Below are the code and all the weights of a small trained network. Each question names an input and a class and asks about switching units off, where a switched-off unit gives its printed mean instead of its output.

import numpy as np


def w(rows, s, z=0):
    codes = np.array(rows[::2]) - 128.0
    scale = np.full(codes.shape[1], s)
    scale[-1] = z or s
    return codes * scale


def f(y):
    return y / 2 * (1 + np.tanh(0.7978845608 * (y + 0.044715 * y**3)))


def log_softmax(a):
    a = a - a.max(-1, keepdims=True)
    return a - np.log(np.exp(a).sum(-1, keepdims=True))


def net(x, mask):
    res = np.array(x, float).reshape(1, 4) / 4 @ E
    y = f(res @ A[0][:, :-1].T + A[0][:, -1])
    res = res + np.where(mask, y, B[0][:, -1]) @ B[0][:, :-1]
    return log_softmax(res[-1] @ U[:, :-1].T + U[:, -1])


A, B = {}, {}
E = w([
[102,141,127,160,111,144,146,233,215,124],'x0',
[89,81,181,85,123,151,51,85,174,99],'x1',
[170,107,170,171,117,4,85,114,146,159],'x2',
[105,144,78,169,208,138,49,123,133,157],'x3',
],0.012)
A[0] = w([
[70,167,73,142,206,166,50,124,99,197,78],'N1',
[138,164,121,115,124,205,122,152,84,100,69],'N2',
[109,89,102,147,137,118,108,85,54,88,76],'N3',
[93,153,64,168,181,127,60,117,122,126,77],'N4',
[121,49,153,89,89,164,95,90,165,107,166],'N5',
[147,167,105,179,95,133,132,171,151,117,70],'N6',
[171,159,100,147,99,114,178,146,83,108,48],'N7',
[119,89,161,66,191,159,83,121,182,105,36],'N8',
[88,181,128,80,120,232,141,135,115,159,114],'N9',
[79,92,114,89,149,94,127,96,112,100,2],'N10',
[119,128,123,221,124,134,145,170,238,85,57],'N11',
[84,186,78,40,151,156,144,111,104,118,123],'N12',
[103,172,59,166,168,141,53,141,193,153,91],'N13',
[88,157,80,120,95,177,161,126,110,53,139],'N14',
[173,124,126,32,28,131,153,166,120,123,169],'N15',
[174,110,157,153,103,3,70,167,155,185,81],'N16',
[170,173,88,112,234,109,215,141,96,218,98],'N17',
[139,143,92,170,105,78,203,174,59,162,47],'N18',
[206,97,122,107,161,181,116,47,87,135,90],'N19',
[123,188,136,48,142,194,103,158,98,167,45],'N20',
[160,118,202,102,62,151,199,108,133,86,35],'N21',
[151,155,135,93,133,105,106,53,66,158,49],'N22',
[84,123,128,166,83,163,103,224,196,134,87],'N23',
[13,157,87,152,75,180,129,220,159,124,244],'N24',
[140,160,106,101,137,122,108,76,42,136,123],'N25',
[115,134,120,174,213,136,76,115,107,155,133],'N26',
[147,150,62,147,188,110,186,157,70,125,59],'N27',
[107,116,205,76,175,141,95,125,186,118,133],'N28',
[92,86,196,96,153,145,89,147,160,60,45],'N29',
[180,134,121,79,113,140,131,50,2,102,151],'N30',
[209,115,132,88,151,178,79,99,42,167,86],'N31',
[96,111,123,46,160,109,111,85,221,91,39],'N32',
[29,160,94,115,139,170,177,121,149,70,49],'N33',
[114,115,107,123,182,178,167,117,107,57,87],'N34',
[161,122,162,48,112,144,145,112,126,144,28],'N35',
[114,61,141,99,122,176,35,85,152,106,148],'N36',
[203,154,88,162,185,159,168,154,122,185,79],'N37',
],0.008,0.005)
B[0] = w([
[241,151,227,142,62,167,168,128,122,48,208],'N1',
[109,71,144,144,137,66,71,88,155,130,170],'N2',
[104,110,117,127,138,166,167,117,155,147,162],'N3',
[219,86,193,104,73,188,163,107,83,91,184],'N4',
[126,138,104,180,141,123,108,181,49,138,203],'N5',
[71,63,92,145,123,159,172,115,124,136,152],'N6',
[95,40,134,163,66,141,97,162,101,111,165],'N7',
[101,49,113,170,66,105,129,154,83,131,165],'N8',
[162,108,125,128,189,56,58,45,128,97,208],'N9',
[97,2,121,162,110,159,135,116,137,130,130],'N10',
[125,72,92,79,154,162,188,122,213,195,188],'N11',
[115,144,143,128,182,84,62,90,145,148,194],'N12',
[180,136,197,140,112,177,162,131,124,83,197],'N13',
[121,137,150,92,193,96,91,79,129,99,199],'N14',
[224,192,183,92,99,171,137,128,94,91,212],'N15',
[139,153,172,113,221,53,43,35,179,133,236],'N16',
[64,84,109,206,103,98,109,165,73,110,209],'N17',
[86,61,95,181,107,127,83,124,97,91,193],'N18',
[104,145,117,97,121,123,187,144,199,156,193],'N19',
[124,67,156,127,108,94,108,45,171,107,160],'N20',
[196,78,239,118,86,167,191,110,112,58,192],'N21',
[125,24,91,90,186,161,155,131,212,185,183],'N22',
[103,117,105,85,137,191,190,160,213,211,199],'N23',
[133,210,105,101,149,117,144,140,157,160,247],'N24',
[70,157,94,97,141,177,182,155,193,182,198],'N25',
[200,147,186,94,92,158,122,140,103,111,193],'N26',
[75,43,114,161,95,121,112,159,79,129,186],'N27',
[64,133,69,184,116,106,152,183,105,113,185],'N28',
[83,64,120,198,113,125,137,148,83,138,171],'N29',
[110,180,97,82,153,166,176,163,178,154,254],'N30',
[126,127,96,116,113,156,164,161,223,187,188],'N31',
[122,26,61,206,95,106,110,160,108,119,162],'N32',
[131,40,155,148,169,52,105,102,169,123,183],'N33',
[120,97,122,113,149,50,109,57,166,122,174],'N34',
[139,61,121,117,88,157,131,111,125,112,149],'N35',
[69,158,79,172,96,112,115,166,71,116,212],'N36',
[89,109,128,178,92,130,99,142,108,105,180],'N37',
],0.0075,0.01)
U = w([
[116,122,83,99,144,160,155,151,201,184,104],'0',
[138,117,136,114,174,38,59,58,153,120,101],'1',
[202,120,186,112,85,172,140,133,102,78,95],'2',
[80,96,67,154,98,108,99,171,61,118,108],'3',
[137,248,94,96,155,109,101,163,89,136,254],'4',
],0.015,0.016)

Each question gives the input, the list of numbers given to net, and the class t.
The units are the neurons (one row each of A and B). Each row of codes is followed by its name. A weight is (code - 128) times the scale printed after its matrix; where a second scale follows, it is the last column's (A, B and U).
mask holds one flag per neuron, in row order. A switched-off neuron (its flag False) gives its mean, the last column of its row in B, instead of its output. The means were averaged over made-up inputs and are rounded, as every weight is.
A unit's drop is (log p(t) with every unit on - log p(t) with that unit switched off) / (log p(t) with every unit on - log p(t) with every unit switched off).
The circuit of an input: a set's keep is (log p(t) with only the set's units on - log p(t) with every unit switched off) / (log p(t) with every unit on - log p(t) with every unit switched off). Starting from the 12 units with the biggest drops (on a tie, the unit counted first), units are removed one at a time, each time the one whose removal leaves the highest keep (on an exact tie, the one counted first), for as long as the keep stays at least 0.8.
units of the circuit, in order: the units of the circuit, biggest drop first
top k neurons: the k neurons with the biggest drops, biggest first
drop of u: that unit's drop, to one decimal
input [-6,-1,-3,6], class 0: units of the circuit, in order => N31
input [-2,7,2,7], class 2: units of the circuit, in order => N1, N4
input [-4,-2,-2,4], class 0: top 2 neurons => N25, N15
input [1,6,5,5], class 3: top 2 neurons => N36, N28
input [-4,8,5,-8], class 2: top 3 neurons => N21, N15, N17
input [-5,0,7,-8], class 2: top 3 neurons => N21, N15, N9
input [-5,3,-3,6], class 2: top 3 neurons => N1, N4, N26
input [-5,5,-6,1], class 1: top 3 neurons => N9, N12, N34
input [-8,-1,-8,-3], class 0: top 4 neurons => N30, N25, N31, N19
input [-7,-5,-6,2], class 0: top 2 neurons => N30, N25
input [-7,6,-6,-7], class 0: top 2 neurons => N30, N19
input [-7,8,-2,0], class 3: top 2 neurons => N36, N5
input [1,-7,-1,7], class 2: top 2 neurons => N1, N4
input [-2,-6,-3,7], class 2: units of the circuit, in order => N1
input [0,8,-8,5], class 1: top 2 neurons => N9, N33
input [3,7,-7,-4], class 1: top 3 neurons => N9, N33, N14
input [0,0,5,7], class 2: drop of N20 => 0.0
input [4,1,-5,-2], class 1: drop of N33 => 0.1
input [7,4,-8,0], class 1: drop of N14 => 0.2
input [-1,-7,4,5], class 3: units of the circuit, in order => N17
